x =
0,0,-1,1,0,50
0,-1,50,50,50,49
1,0,-1,0,50,51
-1,0,51,50,51,50
-1,-1,0,-1,0,50
0,1,0,0,50,50
0,0,0,38,50,51
-1,1,0,0,50,50
The 1st entry, reading row by row: 0
The entry in the bottom-right corner -> 50
The entry in the bottom-left corner: -1
The largest entry in the first row?
A: 50
The fourth entry, reading row by row?
A: 1
The smallest entry in the last column?
A: 49
The third entry from the end, reading row by row: 0
The 2nd entry in reading order?
A: 0

Questions about the matrix below. Rows and columns are numbered from 1.
1) Read off the entry directly above 33.
2) Read off the top entry of the column that holds the smallest entry.
3) Read off the entry at row 1, column 1.
4) Read off the entry at row 2, column 3.
5) Read off the top-right entry.
6) Read off the bottom-left entry.
7) Read off the bottom-right entry.
8) Read off the entry just left of the smallest entry.
[[ 28 -18  48  38 -15  46  41   5 -54  50]
 [-40  26   3   3  10  33 -45  41  15 -27]]
1) 46
2) -54
3) 28
4) 3
5) 50
6) -40
7) -27
8) 5

m =
[[-0.05, -0.05, -0.06, -0.06, -0.06, 0.20],
 [-0.05, -0.24, -0.05, -0.05, -0.05, -0.04],
 [-0.06, 0.08, -0.05, -0.05, -0.06, -0.21],
 [-0.04, -0.22, -0.06, -0.04, -0.05, -0.12],
 [-0.07, -0.25, -0.05, -0.05, -0.04, -0.04]]
Counting starts at 1.
Report the entry just left of the smallest entry.
-0.07
Report the entry just left of the largest entry.
-0.06
Report the entry at row 2, column 1.
-0.05
The entry at row 3, column 1: -0.06
Report the entry just right of -0.25.
-0.05
The entry at row 3, column 3: -0.05
The entry at row 1, column 2: -0.05
Report the entry in row 1 and column 3.
-0.06
Report the entry just right of -0.24.
-0.05
The top-right entry is 0.20
The entry directly below the largest entry -> -0.04
Report the entry at row 3, column 2.
0.08
Report the entry at row 1, column 1.
-0.05
The entry in the bottom-right corner -> -0.04
Report the smallest entry.
-0.25
Report the entry directly above the smallest entry.
-0.22
Report the entry directly below -0.21.
-0.12

array([[ 38,  20, -28,  -3, -37, -21,  -5, -11, -36,  25, -42, -43,  24,
        -50],
       [-40,   1, -24,  37,  36,  43,  26,  40, -28, -45,  40, -24,  -5,
        -15],
       [ 20, -33,  39, -30, -25, -41,  27, -37,  37,  10, -31,  34, -21,
         29],
       [ 26, -48,  48, -47,  43, -42,   3, -46,  50, -16, -11,  52, -44,
         53],
       [ 12,  13, -19,  -9, -34, -20,  31, -12, -20,  -5, -30, -18,  12,
        -28]])
The entry just left of the smallest entry: 24
The entry just right of 24 -> -50
The entry just left of 50?
A: -46
The entry just left of -36?
A: -11
The entry just left of the largest entry -> -44
The entry just left of 25 is -36

Read these off the row that follows.
1) Read off the entry just right of -20.
2) Read off the entry just right of 41.
[-35 -20 -46  41  28 -36]
1) -46
2) 28

[[-447, -522, -56, 625, 420, -549, 214, 0, -757, 311, 285, -352, -732, -693, -409], [374, -618, -568, 171, 488, 384, -622, -344, -274, 522, 572, 322, 287, 338, -664], [-347, 554, 650, 219, -577, -250, 586, 545, 306, -585, -665, -211, 264, 230, 665], [-348, 569, 596, -70, -393, -254, 516, 469, 339, -408, -529, -156, 246, 170, 590], [340, -674, -737, 328, 453, 307, -656, -529, -450, 449, 552, 278, -230, -101, -751], [326, 431, 566, 228, -451, 300, 524, 480, 318, -22, 36, 409, 329, 334, 534]]
The entry just right of 522: 572
Find the entry just right of -737.
Answer: 328
Find the maximum.
Answer: 665
The entry just right of -568 -> 171
Find the entry just right of -22.
Answer: 36
The entry just left of 545 -> 586
The entry just left of 278 is 552
The entry just left of 480 -> 524
Find the entry just left of 0.
Answer: 214
The entry just right of -693 -> -409

Questions about the grid below.
1) Find the 4th entry in reading order.
2) Find the first entry on the main diagonal.
3) Find the entry just left of the smallest entry.
4) Find the bottom-right entry.
5) Find the entry just left of 34.
6) Find the largest entry in the last column.
7) Find the third-last entry, reading row by row.
8) Find the entry in the bottom-left corner.
 -6    7   -6   -2    6   -3   -3   -3   -5   -8   -5    4
-44   42   48  -52  -44   54  -41  -32  -35   46  -10   -5
  3    0    2    1   -1    3    5    6    3    5   -1    1
  1    1   -4   -2    5   -5   -5   -3   -2   -4   -4    1
  3   -1    2   -1    6    0   -2    1    4   -2    3   -7
-40   42  -26  -16  -40  -14   34   54  -33  -44   50  -53
1) -2
2) -6
3) 50
4) -53
5) -14
6) 4
7) -44
8) -40

Read these off the array that follows.
1) Give the entry just left of -33.
2) Give the entry just right of the largest entry.
3) Give the smallest entry.
((1, -24, 15, -5, 16, -14, -19, -2, 1, 10, -34, -24, 6), (8, -41, 25, -9, 23, -10, -33, -12, 10, 12, -50, -41, 11))
1) -10
2) -9
3) -50

M =
array([[  8,  -4,   6,   0,  30,   0,  -7,  -1],
       [-20,  54,  16, -12,  -9, -37,  -6,   7],
       [ 22, -10, -13,   4,  18,   2,  -1,   0],
       [ 24,  15, -17,   1,  11, -17,  -3,   2],
       [-15, -14,  24,  -6,  33,   7,   1,   6],
       [-25,  32,  21, -11,  -2, -21,  -2,   7],
       [-23,  14,  28,  -9,  21, -10,  -5,   5],
       [ -3,  22,  24,   2,  33,  -8, -31, -13],
       [-32,  56,  33, -17,   9, -39,  -9,  10],
       [ 20,  30,  -3,   1,  26, -23, -20,  -5],
       [ 54,  23, -36,   5,  26, -27, -11,  -1],
       [ 18, -14,  -2,   4,  34,   6,  -8,  -4],
       [  4,  10,  -3,  -5,   9, -14,   5,   8],
       [ 29,  41,  -6,   5,  29, -28, -31, -11],
       [ -5,  34,  13,  -3,  11, -21, -17,  -4]])
The entry directly below -12 is 4
The first entry in reading order: 8
The entry just left of 13 is 34
Which number is the last entry, reading row by row? -4
The top entry of the column that holds the smallest entry is 0
The second entry from the end, reading row by row: -17
Which number is the 4th entry from the end, reading row by row? 11
The smallest entry in the first column -> -32
Which number is the entry directly above the largest entry? 22
Which number is the fifth-last entry, reading row by row? -3
The largest entry in the last column is 10
Which number is the bottom-left entry? -5
The entry directly below -7 is -6
The entry just left of the smallest entry: 9
The smallest entry -> -39
The entry directly above 32: -14
Which number is the fifth entry in reading order? 30
The entry directly below the smallest entry -> -23
The 2nd entry, reading row by row -> -4
Which number is the entry in the top-right corner? -1
The entry just right of the largest entry: 33
The third entry, reading row by row is 6
Which number is the 2nd entry on the main diagonal? 54
